Here is a tiny trained network, its code and every weight. The questions are about switching its units off for an input and a class, where a switched-off unit gives its printed mean instead of its output.

import numpy as np


def w(rows, s, z=0):
    codes = np.array(rows[::2]) - 128.0
    scale = np.full(codes.shape[1], s)
    scale[-1] = z or s
    return codes * scale


def f(y):
    return np.maximum(y, 0)


def log_softmax(a):
    a = a - a.max(-1, keepdims=True)
    return a - np.log(np.exp(a).sum(-1, keepdims=True))


def net(x, mask):
    res = np.array(x, float).reshape(1, 7) / 4 @ E
    y = f(res @ A[0][:, :-1].T + A[0][:, -1])
    res = res + np.where(mask, y, B[0][:, -1]) @ B[0][:, :-1]
    return log_softmax(res[-1] @ U[:, :-1].T + U[:, -1])


A, B = {}, {}
E = w([
[129,127,124,125,132,114,130,126,117,119,133],'x0',
[104,142,134,151,126,142,116,139,152,128,135],'x1',
[67,76,6,159,120,84,172,109,157,216,122],'x2',
[130,123,132,145,131,140,117,121,124,135,124],'x3',
[121,117,138,133,135,124,124,130,119,136,140],'x4',
[146,172,149,76,222,68,39,136,177,178,54],'x5',
[64,68,99,58,158,188,110,21,145,68,163],'x6',
],0.012)
A[0] = w([
[152,133,155,106,128,199,132,135,91,63,127,215],'neuron 0',
[159,139,113,202,32,135,193,229,81,126,128,227],'neuron 1',
[66,83,2,173,132,70,158,102,153,211,83,186],'neuron 2',
[99,88,109,113,124,202,167,36,142,61,190,135],'neuron 3',
[128,109,150,151,62,191,205,111,85,84,209,254],'neuron 4',
[105,77,93,133,87,176,169,123,106,92,173,146],'neuron 5',
[77,106,117,53,166,169,93,30,149,101,153,162],'neuron 6',
[80,84,68,158,78,126,202,105,116,151,160,160],'neuron 7',
],0.0077,0.0059)
B[0] = w([
[95,137,187,150,135,127,108,140,75,45,87,212],'neuron 0',
[190,192,146,208,200,139,184,80,60,122,187,240],'neuron 1',
[105,122,17,143,107,109,168,142,194,234,160,242],'neuron 2',
[39,100,140,103,50,98,101,103,158,86,79,229],'neuron 3',
[95,114,171,208,82,124,118,64,84,75,101,255],'neuron 4',
[133,135,107,155,2,122,116,56,163,121,142,200],'neuron 5',
[33,61,85,19,178,203,40,212,140,131,94,227],'neuron 6',
[127,124,50,137,65,160,157,41,156,123,170,206],'neuron 7',
],0.0082,0.015)
U = w([
[155,149,186,193,155,167,192,103,20,65,157,162],'0',
[81,82,182,136,56,139,98,114,93,54,69,95],'1',
[254,212,224,109,160,53,59,192,134,130,83,254],'2',
[88,112,146,57,238,210,79,213,84,84,78,126],'3',
[165,138,57,188,131,177,216,78,87,158,229,89],'4',
[86,68,73,127,43,149,143,85,171,124,144,49],'5',
[125,158,92,163,144,18,177,195,160,236,90,150],'6',
[88,48,48,59,174,161,117,178,183,179,155,70],'7',
],0.0066,0.0047)

Each question gives the input, the list of numbers given to net, and the class t.
The units are the neurons (one row each of A and B). Each row of codes is followed by its name. A weight is (code - 128) times the scale printed after its matrix; where a second scale follows, it is the last column's (A, B and U).
mask holds one flag per neuron, in row order. A switched-off neuron (its flag False) gives its mean, the last column of its row in B, instead of its output. The means were averaged over made-up inputs and are rounded, as every weight is.
A unit's drop is (log p(t) with every unit on - log p(t) with that unit switched off) / (log p(t) with every unit on - log p(t) with every unit switched off).
The circuit of an input: a set's keep is (log p(t) with only the set's units on - log p(t) with every unit switched off) / (log p(t) with every unit on - log p(t) with every unit switched off). Starting from all 8 units, units are removed one at a time, each time the one whose removal leaves the highest keep (on an exact tie, the one counted first), for as long as the keep stays at least 0.8.
circuit, biggest first: the units of the circuit, biggest drop first
k most important neurons: the k neurons with the biggest drops, biggest first
drop of u: that unit's drop, to one decimal
input [-3,1,2,6,1,0,-1], class 4: circuit, biggest first : neuron 3
input [0,-1,0,-3,-4,1,-3], class 2: circuit, biggest first : neuron 2; neuron 7; neuron 4
input [5,3,6,3,7,3,-2], class 6: circuit, biggest first : neuron 6; neuron 2
input [5,3,0,-7,-7,-4,-8], class 0: circuit, biggest first : neuron 2; neuron 1
input [-1,-1,0,-3,4,-5,8], class 1: 2 most important neurons : neuron 2; neuron 4
input [-3,-2,5,-4,-6,1,3], class 7: circuit, biggest first : neuron 4; neuron 6
input [8,8,0,0,1,0,5], class 1: 3 most important neurons : neuron 2; neuron 3; neuron 7
input [5,1,-5,-4,1,2,0], class 2: circuit, biggest first : neuron 6; neuron 4; neuron 7
input [3,-6,-7,8,-8,5,1], class 3: circuit, biggest first : neuron 5; neuron 4
input [-6,-4,-7,-4,-5,3,0], class 2: circuit, biggest first : neuron 6; neuron 4
input [3,7,-3,7,-5,4,-3], class 2: 2 most important neurons : neuron 6; neuron 2
input [8,-2,0,5,-5,1,0], class 2: 3 most important neurons : neuron 6; neuron 2; neuron 7
input [-5,1,-7,0,7,-1,-1], class 0: 2 most important neurons : neuron 6; neuron 3
input [-2,-4,1,6,1,7,1], class 7: circuit, biggest first : neuron 4
input [-8,7,3,-4,1,-7,0], class 4: 2 most important neurons : neuron 1; neuron 6
input [5,5,-1,0,-1,0,-4], class 0: 3 most important neurons : neuron 2; neuron 1; neuron 6
input [0,-2,-1,-4,-6,3,-3], class 2: 2 most important neurons : neuron 2; neuron 6
input [-4,-1,-5,1,5,-1,-1], class 0: 2 most important neurons : neuron 6; neuron 3
input [-8,1,-5,7,6,2,-2], class 2: 2 most important neurons : neuron 6; neuron 4
input [-4,-8,4,5,-8,0,-6], class 4: circuit, biggest first : neuron 1
input [0,-2,3,6,3,0,-1], class 4: 2 most important neurons : neuron 6; neuron 3
input [-4,8,0,6,-1,-3,6], class 1: drop of neuron 4 : 0.2
input [-5,1,-6,6,-8,4,-2], class 2: drop of neuron 6 : 0.5
input [3,6,-7,-6,-1,-1,-2], class 0: drop of neuron 6 : 0.1
input [8,6,4,0,-3,-3,-1], class 4: drop of neuron 6 : 0.1
